Below are the code and all the weights of a small trained network. Each question names an input and a class and asks about switching units off, where a switched-off unit gives its printed mean instead of its output.

import numpy as np


def w(rows, s, z=0):
    codes = np.array(rows[::2]) - 128.0
    scale = np.full(codes.shape[1], s)
    scale[-1] = z or s
    return codes * scale


def f(y):
    return y / 2 * (1 + np.tanh(0.7978845608 * (y + 0.044715 * y**3)))


def log_softmax(a):
    a = a - a.max(-1, keepdims=True)
    return a - np.log(np.exp(a).sum(-1, keepdims=True))


def net(x, mask):
    res = np.array(x, float).reshape(1, 5) / 4 @ E
    y = f(res @ A[0][:, :-1].T + A[0][:, -1])
    res = res + np.where(mask, y, B[0][:, -1]) @ B[0][:, :-1]
    return log_softmax(res[-1] @ U[:, :-1].T + U[:, -1])


A, B = {}, {}
E = w([
[252,192,116,171,61],'x0',
[37,13,78,105,131],'x1',
[234,6,59,193,192],'x2',
[163,19,141,79,30],'x3',
[216,254,212,117,166],'x4',
],0.0043)
A[0] = w([
[82,74,115,163,59,241],'n1',
[64,138,132,92,170,214],'n2',
[169,135,113,215,94,3],'n3',
[119,210,68,129,61,48],'n4',
[180,101,163,188,85,57],'n5',
[179,167,111,128,190,155],'n6',
[209,45,115,136,250,43],'n7',
[125,159,102,200,165,76],'n8',
[121,89,63,98,87,242],'n9',
[1,174,209,116,163,120],'n10',
[195,87,79,167,224,180],'n11',
[155,37,238,77,22,85],'n12',
[143,172,212,179,83,185],'n13',
],0.0088,0.0027)
B[0] = w([
[158,105,185,181,136,239],'n1',
[150,121,133,140,80,215],'n2',
[85,143,78,59,121,131],'n3',
[109,112,119,43,181,149],'n4',
[80,161,114,117,163,137],'n5',
[114,68,138,180,136,189],'n6',
[141,194,1,91,34,218],'n7',
[129,132,105,156,161,142],'n8',
[142,143,164,162,185,224],'n9',
[161,124,79,126,94,253],'n10',
[192,126,105,64,121,238],'n11',
[110,173,54,161,155,215],'n12',
[142,117,145,67,152,212],'n13',
],0.0087,0.004)
U = w([
[240,61,178,189,182,252],'0',
[132,207,49,255,132,172],'1',
[113,160,4,97,52,56],'2',
[154,64,110,138,191,91],'3',
[109,138,60,138,107,9],'4',
],0.0062,0.0026)

Each question gives the input, the list of numbers given to net, and the class t.
The units are the neurons (one row each of A and B). Each row of codes is followed by its name. A weight is (code - 128) times the scale printed after its matrix; where a second scale follows, it is the last column's (A, B and U).
mask holds one flag per neuron, in row order. A switched-off neuron (its flag False) gives its mean, the last column of its row in B, instead of its output. The means were averaged over made-up inputs and are rounded, as every weight is.
A unit's drop is (log p(t) with every unit on - log p(t) with that unit switched off) / (log p(t) with every unit on - log p(t) with every unit switched off).
The circuit of an input: a set's keep is (log p(t) with only the set's units on - log p(t) with every unit switched off) / (log p(t) with every unit on - log p(t) with every unit switched off). Starting from the 12 units with the biggest drops (on a tie, the unit counted first), units are removed one at a time, each time the one whose removal leaves the highest keep (on an exact tie, the one counted first), for as long as the keep stays at least 0.8.
units of the circuit, in order: the units of the circuit, biggest drop first
k most important neurons: the k neurons with the biggest drops, biggest first
drop when u is switched off: that unit's drop, to one decimal
input [6,2,-5,0,-6], class 0: most important neuron => n7
input [6,-3,7,2,4], class 2: units of the circuit, in order => n7, n3
input [-4,2,-3,3,-6], class 0: units of the circuit, in order => n1, n7
input [-5,2,8,-5,-3], class 2: 2 most important neurons => n7, n11
input [1,4,1,5,-6], class 0: 2 most important neurons => n1, n9
input [4,5,-5,-7,-7], class 0: 3 most important neurons => n7, n12, n1
input [4,3,6,1,2], class 2: 2 most important neurons => n7, n11
input [-4,3,8,-6,-4], class 2: 2 most important neurons => n7, n11
input [0,8,-5,-7,-8], class 0: 2 most important neurons => n1, n7
input [-8,-3,5,8,-4], class 1: units of the circuit, in order => n12, n7, n9
input [-2,6,-7,8,3], class 1: 2 most important neurons => n12, n11
input [-3,6,5,8,5], class 1: 2 most important neurons => n12, n7
input [4,4,-2,2,-5], class 0: 3 most important neurons => n7, n1, n9
input [8,-5,7,-2,7], class 4: 2 most important neurons => n3, n7
input [0,1,8,-4,-2], class 2: drop when n7 is switched off => 1.0
input [6,3,-5,8,-7], class 1: drop when n3 is switched off => 0.0
input [3,-4,8,2,-1], class 2: drop when n7 is switched off => 0.6
